Here is a tiny trained network, its code and every weight. The questions are about switching its units off for an input and a target symbol, where a switched-off unit gives its printed mean instead of its output.

import numpy as np


def w(rows, s, z=0):
    codes = np.array(rows[::2]) - 128.0
    scale = np.full(codes.shape[1], s)
    scale[-1] = z or s
    return codes * scale


def softmax(a):
    e = np.exp(a - a.max(-1, keepdims=True))
    return e / e.sum(-1, keepdims=True)


def log_softmax(a):
    a = a - a.max(-1, keepdims=True)
    return a - np.log(np.exp(a).sum(-1, keepdims=True))


def net(x, mask):
    ids = ['ΣΦΨΩβγεζηλμξπ'.index(c) for c in x.split()]
    T = len(ids)
    res = E[ids] + P[:T]
    u = 0
    for l in range(2):
        r = res
        for j in range(3):
            rows = slice(3 * j, 3 * j + 3)
            q, k, v = (r @ M[l][rows].T for M in (Q, K, V))
            z = softmax(np.where(np.tri(T) > 0, q @ k.T / 3**0.5, -1e9)) @ v
            o = O[l][rows]
            res = res + np.where(mask[u + j], z, o[:, -1]) @ o[:, :-1]
        u += 3
    return log_softmax(res[-1] @ U[:, :-1].T + U[:, -1])


Q, K, V, O = {}, {}, {}, {}
E = w([
[129,132,143],'Σ',
[104,135,138],'Φ',
[158,116,134],'Ψ',
[178,132,148],'Ω',
[200,26,138],'β',
[81,215,133],'γ',
[188,99,147],'ε',
[94,179,109],'ζ',
[154,63,112],'η',
[95,94,110],'λ',
[127,16,115],'μ',
[61,128,99],'ξ',
[251,119,165],'π',
],0.016)
P = w([
[104,70,60],'0',
[178,159,132],'1',
[114,109,205],'2',
[60,98,103],'3',
[135,207,74],'4',
[100,116,226],'5',
[49,101,115],'6',
[127,226,75],'7',
[91,114,251],'8',
[21,97,131],'9',
[142,223,69],'10',
],0.014)
Q[0] = w([
[99,153,148],'L0H0',
[90,141,207],'L0H0',
[148,80,159],'L0H0',
[106,120,141],'L0H1',
[122,158,248],'L0H1',
[177,112,182],'L0H1',
[244,143,154],'L0H2',
[149,209,137],'L0H2',
[50,102,164],'L0H2',
],0.014)
K[0] = w([
[103,90,111],'L0H0',
[100,129,78],'L0H0',
[54,99,150],'L0H0',
[117,181,70],'L0H1',
[253,213,103],'L0H1',
[252,141,130],'L0H1',
[218,207,55],'L0H2',
[63,134,151],'L0H2',
[105,175,168],'L0H2',
],0.011)
V[0] = w([
[80,204,128],'L0H0',
[101,107,244],'L0H0',
[19,169,165],'L0H0',
[135,69,94],'L0H1',
[254,92,93],'L0H1',
[127,58,210],'L0H1',
[71,106,171],'L0H2',
[121,147,80],'L0H2',
[82,94,27],'L0H2',
],0.01)
O[0] = w([
[136,145,119,1],'L0H0',
[249,151,74,56],'L0H0',
[151,117,101,43],'L0H0',
[143,129,133,242],'L0H1',
[139,122,159,158],'L0H1',
[117,120,95,160],'L0H1',
[210,84,129,186],'L0H2',
[112,141,165,93],'L0H2',
[112,107,162,166],'L0H2',
],0.015,0.002)
Q[1] = w([
[89,177,169],'L1H0',
[73,137,111],'L1H0',
[196,201,68],'L1H0',
[193,188,33],'L1H1',
[219,94,167],'L1H1',
[163,150,188],'L1H1',
[2,33,16],'L1H2',
[138,185,92],'L1H2',
[109,136,238],'L1H2',
],0.011)
K[1] = w([
[164,18,151],'L1H0',
[154,252,87],'L1H0',
[190,134,77],'L1H0',
[248,160,176],'L1H1',
[143,113,189],'L1H1',
[107,190,195],'L1H1',
[50,124,69],'L1H2',
[163,197,163],'L1H2',
[13,116,202],'L1H2',
],0.012)
V[1] = w([
[110,160,79],'L1H0',
[169,147,58],'L1H0',
[233,215,140],'L1H0',
[45,107,167],'L1H1',
[8,147,37],'L1H1',
[153,176,193],'L1H1',
[111,64,35],'L1H2',
[72,195,67],'L1H2',
[21,102,182],'L1H2',
],0.011)
O[1] = w([
[62,207,125,104],'L1H0',
[39,100,137,52],'L1H0',
[163,157,197,3],'L1H0',
[88,230,113,223],'L1H1',
[27,101,204,176],'L1H1',
[255,122,209,101],'L1H1',
[98,143,107,156],'L1H2',
[152,239,194,110],'L1H2',
[199,167,119,236],'L1H2',
],0.0079,0.015)
U = w([
[79,57,150,131],'Σ',
[81,4,149,79],'Φ',
[163,135,133,157],'Ψ',
[181,108,147,169],'Ω',
[185,65,86,2],'β',
[43,85,193,117],'γ',
[212,107,140,144],'ε',
[129,202,196,125],'ζ',
[169,187,66,135],'η',
[112,146,105,141],'λ',
[124,99,62,107],'μ',
[90,179,119,121],'ξ',
[222,177,154,195],'π',
],0.012,0.0084)

Each question gives the input, a string of symbols that net reads in full, and the target symbol t.
The units are the heads (3 rows each of Q, K, V and O). Each row of codes is followed by its name. A weight is (code - 128) times the scale printed after its matrix; where a second scale follows, it is the last column's (O and U).
mask holds one flag per head, layer by layer. A switched-off head (its flag False) gives its mean, the last column of its rows in O, instead of its output. The means were averaged over made-up inputs and are rounded, as every weight is.
A unit's drop is (log p(t) with every unit on - log p(t) with that unit switched off) / (log p(t) with every unit on - log p(t) with every unit switched off).
The circuit of an input: a set's keep is (log p(t) with only the set's units on - log p(t) with every unit switched off) / (log p(t) with every unit on - log p(t) with every unit switched off). Starting from all 6 units, units are removed one at a time, each time the one whose removal leaves the highest keep (on an exact tie, the one counted first), for as long as the keep stays at least 0.8.
circuit, biggest first: the units of the circuit, biggest drop first
most important unit: the unit with the biggest drop
heads that matter: for each layer, one digit per head in row order, 1 if its drop is at least 0.15 and else 0, layers parted by /
input μ ζ η Ω β η η ζ π, target μ: heads that matter => 101 / 111
input π ζ η π Φ λ η ζ Ψ, target π: circuit, biggest first => [L0H0, L0H1, L1H0]
input η μ ζ ζ η Ψ, target η: most important unit => L0H0
input η Ω π λ ζ γ, target η: circuit, biggest first => [L0H2, L0H0, L1H0, L1H2]
input ε γ ξ ζ η η ε Σ λ β, target β: circuit, biggest first => [L0H0, L1H1]
input Ω π Σ Ω γ η γ, target ζ: circuit, biggest first => [L1H2, L1H0]
input ζ Ω η λ η Ψ β Ψ β, target ζ: circuit, biggest first => [L0H2, L0H0, L1H1, L1H2]
input γ π Ψ, target γ: heads that matter => 111 / 010
input η ζ β Ψ π π β η ξ, target η: circuit, biggest first => [L0H0, L0H2, L1H0, L1H2]
input ζ η η ζ ζ η ξ η β, target ζ: circuit, biggest first => [L0H0, L0H2, L1H1, L1H2]
input η ζ Σ, target η: heads that matter => 111 / 111
input π μ γ μ Σ ζ ζ ζ π γ μ, target π: circuit, biggest first => [L1H1, L0H0]
input ξ η π ε ζ ε λ β π η Σ, target π: heads that matter => 101 / 010
input Φ γ Ψ ε η π π, target ε: most important unit => L1H1
input π ε ζ, target π: circuit, biggest first => [L1H1, L0H1]
input η η μ π η η ζ ζ μ, target η: circuit, biggest first => [L0H0, L0H2, L1H1, L1H2]
input β λ Σ μ μ Ω, target β: heads that matter => 110 / 101
input μ ζ γ Σ λ Ψ, target μ: circuit, biggest first => [L0H2, L0H0, L1H0, L1H2]
input β Ψ η η η ζ Ω Φ ε, target β: heads that matter => 111 / 101
input ζ π Ω Σ η λ ε π η, target ζ: most important unit => L0H2
input γ ξ Ω λ π ζ, target γ: heads that matter => 110 / 011
